Below are the code and all the weights of a small trained network. Each question names an input and a class and asks about switching units off, where a switched-off unit gives its printed mean instead of its output.

import numpy as np


def w(rows, s, z=0):
    codes = np.array(rows[::2]) - 128.0
    scale = np.full(codes.shape[1], s)
    scale[-1] = z or s
    return codes * scale


def f(y):
    return y / 2 * (1 + np.tanh(0.7978845608 * (y + 0.044715 * y**3)))


def log_softmax(a):
    a = a - a.max(-1, keepdims=True)
    return a - np.log(np.exp(a).sum(-1, keepdims=True))


def net(x, mask):
    res = np.array(x, float).reshape(1, 4) / 4 @ E
    y = f(res @ A[0][:, :-1].T + A[0][:, -1])
    res = res + np.where(mask, y, B[0][:, -1]) @ B[0][:, :-1]
    return log_softmax(res[-1] @ U[:, :-1].T + U[:, -1])


A, B = {}, {}
E = w([
[155,165,178,142,165,213,71,128],'x0',
[210,145,137,199,178,84,143,122],'x1',
[137,137,79,136,96,131,109,4],'x2',
[141,131,147,127,106,129,134,126],'x3',
],0.021)
A[0] = w([
[173,106,162,172,177,96,108,147,157],'n1',
[156,162,160,191,152,70,151,165,157],'n2',
[90,74,135,90,125,157,121,112,228],'n3',
[159,172,178,148,160,250,25,130,170],'n4',
[122,75,127,115,114,89,168,178,203],'n5',
[105,97,162,133,125,159,134,186,216],'n6',
[150,152,118,125,118,168,86,56,107],'n7',
[122,164,134,141,127,154,120,81,98],'n8',
[134,135,109,127,107,103,71,21,154],'n9',
[199,136,123,214,175,90,158,122,170],'n10',
[126,82,118,122,101,77,181,126,251],'n11',
[77,140,126,47,90,157,109,129,235],'n12',
[134,110,44,121,79,97,146,56,159],'n13',
[93,132,128,110,119,203,99,132,158],'n14',
],0.016,0.012)
B[0] = w([
[196,108,147,70,203,139,153,119,192],'n1',
[146,109,112,86,182,145,112,105,198],'n2',
[85,133,127,144,78,77,64,134,189],'n3',
[162,202,169,137,219,173,116,166,252],'n4',
[79,67,56,121,186,125,104,178,192],'n5',
[158,159,156,178,165,62,77,198,190],'n6',
[91,167,115,211,149,211,94,86,185],'n7',
[129,183,105,201,150,199,172,103,157],'n8',
[102,102,77,221,98,203,167,52,212],'n9',
[192,67,107,109,185,171,188,78,224],'n10',
[71,54,69,87,116,83,140,120,204],'n11',
[69,174,156,175,49,88,37,140,216],'n12',
[119,94,157,133,6,128,124,66,218],'n13',
[120,181,160,141,88,139,109,153,181],'n14',
],0.013,0.035)
U = w([
[88,96,87,139,122,55,94,218,251],'0',
[139,45,90,53,173,115,156,146,204],'1',
[101,103,146,142,57,115,97,58,177],'2',
[158,91,97,123,102,124,245,26,85],'3',
[143,191,200,141,144,107,96,223,156],'4',
[201,156,192,56,184,158,138,151,101],'5',
[91,230,138,171,119,169,106,90,9],'6',
[164,132,111,194,173,210,193,102,44],'7',
],0.012,0.0034)

Each question gives the input, the list of numbers given to net, and the class t.
The units are the neurons (one row each of A and B). Each row of codes is followed by its name. A weight is (code - 128) times the scale printed after its matrix; where a second scale follows, it is the last column's (A, B and U).
mask holds one flag per neuron, in row order. A switched-off neuron (its flag False) gives its mean, the last column of its row in B, instead of its output. The means were averaged over made-up inputs and are rounded, as every weight is.
A unit's drop is (log p(t) with every unit on - log p(t) with that unit switched off) / (log p(t) with every unit on - log p(t) with every unit switched off).
unit that matters most: the unit with the biggest drop
k most important neurons: the k neurons with the biggest drops, biggest first
drop of u: that unit's drop, to one decimal
input [6,-6,0,0], class 4: unit that matters most	n9
input [6,7,0,3], class 5: 3 most important neurons	(n9 n1 n4)
input [6,0,-7,-5], class 4: 2 most important neurons	(n6 n10)
input [-8,7,0,2], class 1: 2 most important neurons	(n5 n9)
input [8,-4,0,0], class 4: 2 most important neurons	(n4 n9)
input [3,1,-8,-7], class 5: 2 most important neurons	(n12 n1)
input [0,3,5,-4], class 3: 2 most important neurons	(n4 n13)
input [-2,1,5,4], class 3: drop of n12	0.7
input [-7,8,0,1], class 1: drop of n9	0.1
input [6,-4,-8,-7], class 4: drop of n8	0.0
